.07 .38 .37 .14 .14 .14 .13 -.13 .19 -.05 .08 .02 .79 .09 -.17 .07 -.22 => X/Fq
-.09 .07 .22 .00 .13 -.19 .06 -.13 .02 -.13 -.12 .11 .26 .03 -.22 .33 -.19 => R/Mt
-.21 .36 .15 .09 -.02 .00 -.10 -.25 .21 .50 -.31 .09 .01 .18 -.20 -.08 -.13 => M/ct
.10 .35 .31 .05 .18 .16 -.05 -.20 -.20 -.03 -.06 -.01 .67 -.09 -.12 .15 .14 => X/Fq
.26 .28 .33 -.11 -.17 .05 -.27 -.01 -.37 -.14 -.36 .10 .53 .11 .00 .12 -.01 => T/Pq
.41 .15 .33 -.15 .27 .23 -.12 -.18 -.05 -.10 -.05 -.04 .45 -.23 -.12 .08 -.20 => R/Rr
.27 -.01 -.40 -.15 .03 .01 -.05 -.33 .08 -.12 .18 -.12 .36 .18 .13 -.09 .07 => T/bs
.27 .35 .24 -.05 .05 -.19 -.14 -.23 -.04 .03 -.11 -.08 .50 .03 .19 -.03 .16 => T/bs
.16 .15 .21 .18 -.16 -.01 .18 -.02 -.04 .14 -.28 .24 .42 .15 -.21 -.17 -.17 => M/Zg
.11 .12 .09 .00 .53 .22 -.37 -.18 -.15 -.14 -.51 .19 .67 -.26 -.30 .11 -.22 => R/Mt
.27 .50 .18 .21 -.08 -.01 -.79 -.23 .06 .18 .02 .09 .15 -.08 -.04 .10 .00 => M/Zg
.26 .19 .26 .05 .46 .28 -.06 .01 -.11 -.04 .20 .01 .60 -.16 .00 .22 -.22 => R/Rr
-.01 -.08 .38 -.08 .26 .09 -.54 -.09 -.05 .01 .08 -.11 .61 .02 -.05 .16 -.15 => R/Rr
.18 .16 .36 .13 .07 .23 -.06 .07 -.11 -.18 .10 .27 .61 -.19 -.14 .03 -.19 => X/qf
.28 .11 .19 .03 .21 .17 .10 -.13 .08 -.05 .29 -.02 .73 -.28 -.33 -.02 -.08 => R/Rr
.44 .40 .42 -.03 .39 .38 -.26 .07 -.18 -.38 -.10 .07 .57 -.40 -.16 .05 -.25 => R/Mt
.03 .18 .28 .34 .31 .22 -.11 .01 .10 -.17 .05 .20 .78 -.07 -.22 .05 .19 => R/Mt
.09 .32 .38 .05 -.22 .15 .19 -.28 -.04 .02 -.23 .02 .54 -.16 .09 -.04 -.22 => X/qf
.12 .30 .55 .35 -.14 .01 -.13 -.23 .10 .21 -.14 .00 .10 .08 -.55 -.09 -.11 => M/Zg
-.10 .15 .35 .12 -.18 -.14 -.03 -.38 .11 .35 -.46 .05 .05 .13 -.27 -.20 -.05 => M/ct
-.30 .08 .35 -.13 .50 .18 .48 -.11 -.11 -.15 .26 .03 .79 -.45 -.54 .08 -.06 => R/Mt
.29 .23 -.04 -.02 .18 -.06 -.15 .00 -.02 -.06 .03 .00 .64 -.02 -.28 .09 -.39 => X/Fq
.18 .17 .11 .20 -.14 -.04 -.07 .43 .23 .31 -.44 .04 .06 .10 -.39 -.42 -.02 => M/ct
.04 .21 .43 -.02 -.08 .23 -.11 -.15 -.02 -.11 .10 -.09 .47 .04 .00 .02 -.12 => X/qf
.18 .44 .39 .09 .33 .23 -.15 .04 -.12 -.14 -.08 -.04 .69 -.29 -.03 .21 -.11 => R/Rr
.27 .12 .31 -.60 .76 .25 .00 .01 -.09 .06 .12 .02 .74 -.15 .27 .08 .04 => R/Rr
.23 .08 .30 .11 -.15 .09 -.07 -.01 .17 .02 -.47 .06 .20 .08 -.39 -.07 .01 => M/ct
.13 .40 .14 .01 -.17 .17 -.07 -.28 .20 .24 -.10 .03 .17 .01 -.23 -.09 -.01 => M/ct
.27 .32 .16 -.05 -.13 .00 -.12 .17 -.02 .14 -.25 -.09 .24 .04 .22 .02 -.13 => T/bs
.31 .21 .57 .06 -.20 .13 -.23 .04 -.29 -.27 -.04 .00 .38 .28 .41 .11 -.25 => T/Pq

.07 .08 -.05 .13 .26 -.26 .18 -.10 -.04 .24 .31 .03 -.21 -.19 .59 -.35 -.22 => (15)/F
.04 .24 -.03 .07 .19 .05 .01 .08 -.13 .01 .01 .17 -.25 -.54 .09 .46 -.31 => (22)/V
.05 .07 -.12 .43 .10 -.21 .35 -.09 -.01 .23 .12 -.08 -.32 .14 .72 -.21 -.11 => (15)/F
-.01 -.02 .14 .09 .19 .19 -.08 -.02 .09 -.08 -.02 .02 -.04 -.51 .12 .06 -.14 => (22)/Y
.12 -.07 -.10 .13 .21 .10 .25 -.11 -.14 -.05 .03 -.14 -.35 -.57 .44 .52 -.30 => (22)/V
